Below are the code and all the weights of a small trained network. Each question names an input and a class and asks about switching units off, where a switched-off unit gives its printed mean instead of its output.

import numpy as np


def w(rows, s, z=0):
    codes = np.array(rows[::2]) - 128.0
    scale = np.full(codes.shape[1], s)
    scale[-1] = z or s
    return codes * scale


def norm(h):
    return h / np.sqrt((h * h).mean(-1, keepdims=True) + 1e-5)


def f(y):
    return y / 2 * (1 + np.tanh(0.7978845608 * (y + 0.044715 * y**3)))


def log_softmax(a):
    a = a - a.max(-1, keepdims=True)
    return a - np.log(np.exp(a).sum(-1, keepdims=True))


def net(x, mask):
    res = np.array(x, float).reshape(1, 4) / 4 @ E
    u = 0
    for l in range(2):
        y = f(norm(res) @ A[l][:, :-1].T + A[l][:, -1])
        res = res + np.where(mask[u : u + 15], y, B[l][:, -1]) @ B[l][:, :-1]
        u += 15
    return log_softmax(norm(res)[-1] @ U[:, :-1].T + U[:, -1])


A, B = {}, {}
E = w([
[128,120,114,129,92,122,237],'x0',
[131,145,245,112,39,128,156],'x1',
[123,142,155,252,78,126,150],'x2',
[121,120,25,147,65,118,134],'x3',
],0.0016)
A[0] = w([
[135,121,233,72,137,136,187,41],'0.n0',
[127,128,13,60,83,138,140,87],'0.n1',
[123,120,115,10,109,128,124,57],'0.n2',
[128,110,99,103,216,131,110,105],'0.n3',
[116,133,185,234,75,134,79,75],'0.n4',
[133,141,231,79,134,121,162,66],'0.n5',
[124,144,146,79,69,134,113,153],'0.n6',
[120,136,110,152,233,148,142,77],'0.n7',
[111,130,145,182,122,128,127,91],'0.n8',
[133,124,110,47,239,139,3,6],'0.n9',
[124,119,6,131,185,140,165,82],'0.n10',
[125,120,123,130,132,132,132,119],'0.n11',
[150,135,67,166,112,145,125,70],'0.n12',
[136,142,139,105,106,137,118,137],'0.n13',
[128,126,231,64,105,145,30,94],'0.n14',
],0.0054,0.0015)
B[0] = w([
[77,97,162,93,115,109,178,201],'0.n0',
[134,119,143,138,51,113,72,219],'0.n1',
[171,155,122,73,86,127,139,178],'0.n2',
[126,153,118,150,185,107,139,181],'0.n3',
[214,108,91,144,117,115,156,205],'0.n4',
[64,88,148,129,130,144,151,197],'0.n5',
[144,103,146,96,174,93,122,159],'0.n6',
[161,137,140,77,148,80,154,165],'0.n7',
[142,127,107,122,103,122,153,138],'0.n8',
[84,115,2,111,156,68,141,253],'0.n9',
[119,147,195,194,155,108,122,237],'0.n10',
[128,136,131,129,124,127,133,127],'0.n11',
[89,118,144,132,92,100,175,151],'0.n12',
[128,115,134,118,148,123,115,135],'0.n13',
[127,120,188,176,140,95,75,222],'0.n14',
],0.013,0.0035)
A[1] = w([
[139,163,114,25,92,208,35,14],'1.n0',
[162,119,137,148,171,173,71,73],'1.n1',
[119,127,88,112,95,157,102,71],'1.n2',
[77,188,140,196,91,210,71,20],'1.n3',
[171,175,96,162,133,126,86,89],'1.n4',
[179,141,77,130,125,208,160,81],'1.n5',
[112,213,194,131,226,172,141,1],'1.n6',
[186,142,78,125,125,204,166,46],'1.n7',
[162,126,202,150,135,193,113,88],'1.n8',
[126,125,135,129,119,116,129,124],'1.n9',
[128,104,130,135,106,97,135,211],'1.n10',
[88,121,124,188,162,145,140,121],'1.n11',
[47,86,166,69,154,237,163,48],'1.n12',
[53,179,1,84,206,146,132,53],'1.n13',
[72,133,168,122,145,109,69,78],'1.n14',
],0.0081,0.00088)
B[1] = w([
[226,129,128,22,96,97,84,133],'1.n0',
[134,105,134,146,160,153,114,107],'1.n1',
[169,122,154,110,148,85,150,114],'1.n2',
[84,151,148,166,85,152,98,145],'1.n3',
[91,112,161,101,140,170,152,160],'1.n4',
[144,115,92,132,107,159,185,128],'1.n5',
[167,166,159,110,181,100,195,124],'1.n6',
[142,108,88,131,101,160,183,131],'1.n7',
[115,129,63,115,168,125,111,153],'1.n8',
[121,149,122,117,141,153,125,144],'1.n9',
[115,182,109,91,179,213,104,195],'1.n10',
[163,144,136,47,109,134,107,156],'1.n11',
[47,52,195,80,145,150,148,181],'1.n12',
[56,148,5,117,135,101,97,253],'1.n13',
[143,134,77,110,87,185,197,182],'1.n14',
],0.014,0.0042)
U = w([
[180,74,137,177,191,135,56,4],'0',
[160,191,179,134,182,99,170,2],'1',
[187,106,65,158,95,174,214,164],'2',
[83,196,161,189,63,149,78,156],'3',
[50,62,191,79,143,150,164,220],'4',
[60,151,8,116,154,78,101,240],'5',
[193,134,139,54,81,107,66,44],'6',
],0.011,0.0016)

Each question gives the input, the list of numbers given to net, and the class t.
The units are the neurons (one row each of A and B). Each row of codes is followed by its name. A weight is (code - 128) times the scale printed after its matrix; where a second scale follows, it is the last column's (A, B and U).
mask holds one flag per neuron, layer by layer. A switched-off neuron (its flag False) gives its mean, the last column of its row in B, instead of its output. The means were averaged over made-up inputs and are rounded, as every weight is.
A unit's drop is (log p(t) with every unit on - log p(t) with that unit switched off) / (log p(t) with every unit on - log p(t) with every unit switched off).
The circuit of an input: a set's keep is (log p(t) with only the set's units on - log p(t) with every unit switched off) / (log p(t) with every unit on - log p(t) with every unit switched off). Starting from the 12 units with the biggest drops (on a tie, the unit counted first), units are removed one at a time, each time the one whose removal leaves the highest keep (on an exact tie, the one counted first), for as long as the keep stays at least 0.8.
units of the circuit, in order: the units of the circuit, biggest drop first
unit that matters most: the unit with the biggest drop
top k neurons: the k neurons with the biggest drops, biggest first
top k neurons in layer l: the k neurons of layer l with the biggest drops, biggest first
input [4,-8,5,1], class 1: units of the circuit, in order : [0.n10 1.n13]
input [4,0,6,6], class 2: unit that matters most : 0.n14
input [6,-6,8,-2], class 2: units of the circuit, in order : [0.n14 0.n9 0.n0 1.n13]
input [-1,4,1,1], class 0: top 3 neurons : [0.n4 1.n13 0.n14]
input [-6,-7,8,3], class 1: units of the circuit, in order : [0.n9 1.n13 0.n1]
input [0,-7,8,-1], class 1: top 2 neurons in layer 1 : [1.n13 1.n14]
input [-5,-5,7,0], class 2: top 2 neurons : [0.n9 0.n4]
input [-5,2,1,4], class 0: top 3 neurons in layer 0 : [0.n14 0.n2 0.n6]
input [-5,2,4,-3], class 0: top 2 neurons in layer 0 : [0.n14 0.n4]
input [-3,4,1,6], class 2: top 3 neurons : [0.n4 0.n10 0.n14]
input [8,3,-6,1], class 4: top 3 neurons : [0.n0 1.n12 0.n5]
input [7,2,-2,2], class 6: top 2 neurons : [0.n1 1.n0]
input [2,4,-8,1], class 6: top 2 neurons : [0.n2 1.n0]
input [-5,6,-1,0], class 0: units of the circuit, in order : [0.n14]
input [4,3,-2,3], class 6: top 2 neurons : [1.n0 0.n1]
input [-1,8,4,5], class 2: top 2 neurons in layer 0 : [0.n4 0.n10]
input [5,-5,-2,-4], class 1: top 2 neurons : [0.n10 1.n6]
input [7,0,8,-8], class 4: top 4 neurons : [0.n0 0.n5 0.n9 1.n12]
input [7,8,-1,8], class 6: top 3 neurons : [0.n10 0.n9 0.n5]
input [6,3,-1,4], class 6: unit that matters most : 0.n10
